Small tables with named rows and columns. After each table, cells are looked up by row and column.

bom =
           nif   kete    lav    mus  pegopap  zazogav  nesum    sef  tiziro   gen
dugi     -0.12   0.07   0.03   0.46     0.08     0.34   0.44   0.03    0.31  0.28
mes       0.23   0.06   0.45   0.15     0.30     0.31  -0.19   0.80    0.15  0.17
lupazop   0.24   0.20   0.31  -0.09     0.28     0.12  -0.08   0.45    0.11  0.29
lopa     -0.07  -0.01  -0.15  -0.29     0.24    -0.36   0.72  -0.35    0.04  0.36
zaziti    0.46   0.22   0.06   0.45    -0.11     0.05   0.25  -0.01    0.02  0.18
pim       0.32   0.15   0.10   0.04     0.12    -0.31   0.72  -0.29   -0.11  0.23
pitaba    0.39   0.19   0.09   0.53     0.33     0.42   0.03  -0.11    0.27  0.01
kotat     0.55   0.46   0.41  -0.33     0.21    -0.31   0.16   0.33    0.06  0.17
latule    0.59   0.33   0.04   0.13     0.18    -0.18   0.37  -0.40   -0.04  0.07
kenesib  -0.50  -0.23   0.18   0.31     0.32     0.60   0.11   0.57    0.13  0.66
damum     0.21  -0.04   0.25  -0.27     0.07    -0.59   0.60   0.51   -0.02  0.42

nesum of mes is -0.19
kete of lopa is -0.01
mus of mes is 0.15
mus of zaziti is 0.45
lav of lupazop is 0.31
nesum of dugi is 0.44
zazogav of zaziti is 0.05
zazogav of dugi is 0.34
zazogav of latule is -0.18
pegopap of lopa is 0.24
pegopap of zaziti is -0.11
Row with the largest nif: latule

ribelu =
|  | sumena | vomezer | lofez | sigir | nolelo |
|---|---|---|---|---|---|
| loko | 84097 | 37572 | 48620 | 71415 | 39795 |
| vemub | 77240 | 45073 | 49723 | 48725 | 61292 |
| dob | 36623 | 52234 | 39938 | 42406 | 66979 |
| pidamo | 30916 | 62860 | 31971 | 73882 | 45995 |
| vap | 66265 | 51352 | 53037 | 49560 | 48136 |
| vuf | 27343 | 59504 | 31248 | 66398 | 63155 |
| sal | 36106 | 48132 | 66639 | 38809 | 63643 |
| gim | 65263 | 52488 | 34447 | 67189 | 34870 |
| fanokud | 23268 | 58409 | 33801 | 39646 | 72122 |
| vez | 40370 | 50439 | 32185 | 40412 | 71532 |
| mazo | 44484 | 53305 | 48364 | 47702 | 58391 |
| bileb | 65447 | 51997 | 56883 | 63614 | 55553 |
| luguse | 63925 | 61704 | 35099 | 74157 | 41582 |
| kavome | 54365 | 58419 | 50558 | 69431 | 43247 |

What is the sumena of vap in ribelu? 66265
What is the sumena of mazo in ribelu? 44484
What is the vomezer of sal in ribelu? 48132
What is the sigir of pidamo in ribelu? 73882
What is the sumena of vemub in ribelu? 77240
What is the vomezer of fanokud in ribelu? 58409
What is the lofez of mazo in ribelu? 48364
What is the nolelo of mazo in ribelu? 58391
What is the nolelo of pidamo in ribelu? 45995
What is the sigir of fanokud in ribelu? 39646
What is the sigir of sal in ribelu? 38809
What is the sumena of dob in ribelu? 36623
What is the lofez of fanokud in ribelu? 33801
What is the sigir of bileb in ribelu? 63614
What is the sumena of fanokud in ribelu? 23268
What is the sumena of vuf in ribelu? 27343
What is the vomezer of mazo in ribelu? 53305
What is the vomezer of vap in ribelu? 51352
What is the lofez of vuf in ribelu? 31248
What is the sumena of bileb in ribelu? 65447

Table mon
,luniz,dilivam,zub,bev,vek,gid,gufu,zon,buson
rurof,105,133,105,109,188,143,121,104,142
mek,94,131,71,119,202,100,189,74,91
nafo,163,173,181,111,135,216,135,137,100
zav,107,133,105,118,154,149,183,191,144
rufu,119,78,76,101,145,105,71,89,173
tas,117,163,202,113,85,105,150,204,90
nege,186,155,134,103,47,117,81,50,121

vek of rurof is 188
dilivam of rurof is 133
buson of mek is 91
gid of nafo is 216
bev of zav is 118
dilivam of rufu is 78
zub of tas is 202
bev of nege is 103
gufu of zav is 183
dilivam of nege is 155
zon of mek is 74
gufu of rufu is 71
buson of nafo is 100
gufu of tas is 150
gufu of mek is 189
zon of nege is 50
zon of rufu is 89
vek of zav is 154
buson of tas is 90
luniz of zav is 107

Table gikise
	sepat	zol	kufeb	talit	rofot
didek	0.600	0.072	0.786	0.240	0.145
sopefum	0.606	0.582	0.551	0.351	0.283
fup	0.689	0.742	0.569	0.166	0.065
pagul	0.665	0.669	0.388	0.338	0.148

didek, zol: 0.072
pagul, zol: 0.669
fup, rofot: 0.065
didek, kufeb: 0.786
pagul, kufeb: 0.388
pagul, rofot: 0.148
pagul, sepat: 0.665
didek, sepat: 0.600
fup, kufeb: 0.569
sopefum, sepat: 0.606
fup, talit: 0.166
didek, talit: 0.240

mebi =
	zifuru	debaseb	fidu	ser	banod	kib
mefi	4.057	34.731	12.348	18.419	-53.383	-6.275
vebi	18.766	34.701	31.912	43.241	-64.736	-0.311
gez	8.996	6.066	-10.238	10.306	-12.804	0.375
lin	4.496	64.935	10.421	50.229	-29.268	-2.935
bibovef	6.370	30.794	11.661	36.217	-22.876	-19.184

banod of bibovef = -22.876
ser of vebi = 43.241
zifuru of vebi = 18.766
fidu of mefi = 12.348
kib of gez = 0.375
ser of lin = 50.229
banod of gez = -12.804
debaseb of gez = 6.066
kib of vebi = -0.311

rov:
            kig      naz      teb  dimovin   gerevu  midulef     lifa   tekupu
ruve     12.451   27.089   26.318   26.510   -7.153   43.281   36.155   14.576
sebodod  30.831   28.376   36.094   41.328   64.778  -25.579  -24.818    4.809
liden    36.505  -11.123   55.269   17.274   53.027    7.755    9.694   25.030
vegufa   45.747  -16.509   20.083   66.717   23.314   32.090   45.961   17.977
tuz       6.347   68.797   37.093   26.162   29.259   55.444   12.394   25.607
guzupus  16.025    1.225   26.710   27.894   51.932   15.974   31.543    7.109
safufa   44.103   75.492   23.527   31.251   14.339   13.294   57.826    7.685
nitegut  24.581  -19.393   11.483   33.273   61.024   44.933   21.935   28.574
mitoza   27.739   50.269   -8.476   20.007   -1.071   55.347   46.952   20.492
palaz    28.964  -53.369   32.902   -5.961  -58.349    4.867   -0.861   20.702
vided    12.130  -42.974  -10.609   30.311   70.411   33.055   -6.133  -33.687

tuz, kig => 6.347
mitoza, lifa => 46.952
palaz, tekupu => 20.702
tuz, gerevu => 29.259
liden, dimovin => 17.274
ruve, gerevu => -7.153
tuz, lifa => 12.394
sebodod, tekupu => 4.809
vegufa, gerevu => 23.314
guzupus, lifa => 31.543
liden, naz => -11.123
mitoza, gerevu => -1.071
nitegut, dimovin => 33.273
nitegut, naz => -19.393
tuz, dimovin => 26.162
liden, gerevu => 53.027
Row with the largest dimovin: vegufa

